Here is a tiny trained network, its code and every weight. The questions are about switching its units off for an input and a class, where a switched-off unit gives its printed mean instead of its output.

import numpy as np


def w(rows, s, z=0):
    codes = np.array(rows[::2]) - 128.0
    scale = np.full(codes.shape[1], s)
    scale[-1] = z or s
    return codes * scale


def norm(h):
    return h / np.sqrt((h * h).mean(-1, keepdims=True) + 1e-5)


def f(y):
    return np.maximum(y, 0)


def log_softmax(a):
    a = a - a.max(-1, keepdims=True)
    return a - np.log(np.exp(a).sum(-1, keepdims=True))


def net(x, mask):
    res = np.array(x, float).reshape(1, 3) / 4 @ E
    u = 0
    for l in range(2):
        y = f(norm(res) @ A[l][:, :-1].T + A[l][:, -1])
        res = res + np.where(mask[u : u + 12], y, B[l][:, -1]) @ B[l][:, :-1]
        u += 12
    return log_softmax(norm(res)[-1] @ U[:, :-1].T + U[:, -1])


A, B = {}, {}
E = w([
[141,204,142,76,128],'x0',
[242,178,17,1,143],'x1',
[89,51,157,81,216],'x2',
],0.0058)
A[0] = w([
[229,101,61,69,141,162],'L0N0',
[125,219,150,50,121,221],'L0N1',
[144,130,30,132,158,166],'L0N2',
[74,188,169,83,120,2],'L0N3',
[213,147,219,114,32,158],'L0N4',
[206,203,24,42,139,82],'L0N5',
[188,199,118,122,87,53],'L0N6',
[201,120,134,142,36,58],'L0N7',
[95,32,95,78,154,152],'L0N8',
[187,42,96,2,118,223],'L0N9',
[125,48,208,132,170,82],'L0N10',
[207,167,140,157,135,70],'L0N11',
],0.0087,0.0053)
B[0] = w([
[91,73,62,119,123,237],'L0N0',
[177,83,167,3,236,217],'L0N1',
[137,106,76,142,152,192],'L0N2',
[139,246,248,20,89,135],'L0N3',
[53,99,97,176,117,179],'L0N4',
[195,67,209,117,96,248],'L0N5',
[114,217,193,204,147,169],'L0N6',
[217,156,72,167,88,156],'L0N7',
[31,60,101,205,166,195],'L0N8',
[40,139,66,132,124,255],'L0N9',
[200,81,160,131,117,187],'L0N10',
[169,200,174,175,159,146],'L0N11',
],0.0072,0.0083)
A[1] = w([
[101,62,75,129,89,114],'L1N0',
[87,208,192,54,114,4],'L1N1',
[110,80,179,151,98,114],'L1N2',
[152,129,89,29,139,43],'L1N3',
[140,249,104,160,144,71],'L1N4',
[143,136,66,115,156,177],'L1N5',
[91,134,153,94,155,202],'L1N6',
[55,180,126,121,99,71],'L1N7',
[100,166,162,193,113,3],'L1N8',
[79,110,183,83,150,243],'L1N9',
[154,168,205,127,92,205],'L1N10',
[207,173,199,165,129,147],'L1N11',
],0.013,0.004)
B[1] = w([
[156,212,223,116,108,241],'L1N0',
[246,181,161,11,64,154],'L1N1',
[179,85,122,167,169,217],'L1N2',
[143,20,107,75,157,203],'L1N3',
[117,85,154,6,202,153],'L1N4',
[121,148,53,131,209,199],'L1N5',
[171,135,152,146,90,196],'L1N6',
[185,83,131,233,118,142],'L1N7',
[34,154,62,74,78,174],'L1N8',
[223,142,158,150,92,254],'L1N9',
[79,189,94,93,52,191],'L1N10',
[2,190,122,69,143,188],'L1N11',
],0.0097,0.0074)
U = w([
[56,216,93,54,145,137],'0',
[210,205,208,46,83,133],'1',
[131,144,137,140,177,2],'2',
[227,196,53,206,148,104],'3',
[210,37,69,49,252,170],'4',
[37,59,27,201,243,54],'5',
[61,183,127,225,52,151],'6',
[199,75,206,216,170,232],'7',
],0.014,0.0086)

Each question gives the input, the list of numbers given to net, and the class t.
The units are the neurons (one row each of A and B). Each row of codes is followed by its name. A weight is (code - 128) times the scale printed after its matrix; where a second scale follows, it is the last column's (A, B and U).
mask holds one flag per neuron, layer by layer. A switched-off neuron (its flag False) gives its mean, the last column of its row in B, instead of its output. The means were averaged over made-up inputs and are rounded, as every weight is.
A unit's drop is (log p(t) with every unit on - log p(t) with that unit switched off) / (log p(t) with every unit on - log p(t) with every unit switched off).
The circuit of an input: a set's keep is (log p(t) with only the set's units on - log p(t) with every unit switched off) / (log p(t) with every unit on - log p(t) with every unit switched off). Starting from the 12 units with the biggest drops (on a tie, the unit counted first), units are removed one at a time, each time the one whose removal leaves the highest keep (on an exact tie, the one counted first), for as long as the keep stays at least 0.8.
circuit, biggest first: the units of the circuit, biggest drop first
top k neurons: the k neurons with the biggest drops, biggest first
k most important neurons of layer l: the k neurons of layer l with the biggest drops, biggest first
drop of u: that unit's drop, to one decimal
input [1,-7,-2], class 6: most important neuron of layer 0	[L0N0]
input [-6,6,8], class 5: top 3 neurons	[L0N8 L0N9 L0N1]
input [-2,-3,-1], class 6: 2 most important neurons of layer 0	[L0N1 L0N0]
input [2,1,-3], class 0: 2 most important neurons of layer 1	[L1N11 L1N0]
input [-1,-7,-2], class 6: top 4 neurons	[L0N1 L0N0 L1N8 L0N8]
input [8,6,-8], class 4: top 3 neurons	[L0N1 L1N3 L0N0]
input [6,-2,5], class 1: 2 most important neurons of layer 0	[L0N3 L0N0]
input [-5,1,-6], class 0: top 4 neurons	[L1N4 L0N6 L0N8 L0N9]
input [-3,-6,-1], class 6: top 2 neurons	[L0N1 L0N0]
input [-4,4,-6], class 3: top 3 neurons	[L0N0 L0N6 L0N5]
input [-5,1,1], class 5: 2 most important neurons of layer 0	[L0N5 L0N8]
input [0,-3,-1], class 6: 2 most important neurons of layer 0	[L0N1 L0N0]
input [-7,5,-5], class 3: 2 most important neurons of layer 1	[L1N0 L1N3]
input [7,-1,4], class 1: circuit, biggest first	[L0N3]
input [-2,-1,-1], class 6: top 4 neurons	[L0N1 L0N2 L0N0 L0N8]
input [5,6,-8], class 4: top 3 neurons	[L0N1 L1N3 L0N0]
input [-6,0,-5], class 6: 3 most important neurons of layer 0	[L0N1 L0N4 L0N6]
input [0,-8,-2], class 6: top 3 neurons	[L0N0 L0N1 L1N8]
input [0,-3,-3], class 6: top 2 neurons	[L0N1 L1N8]
input [3,-7,0], class 6: top 2 neurons	[L0N1 L0N0]
input [-4,0,3], class 7: most important neuron of layer 1	[L1N0]
input [8,-7,5], class 1: drop of L1N10	0.1
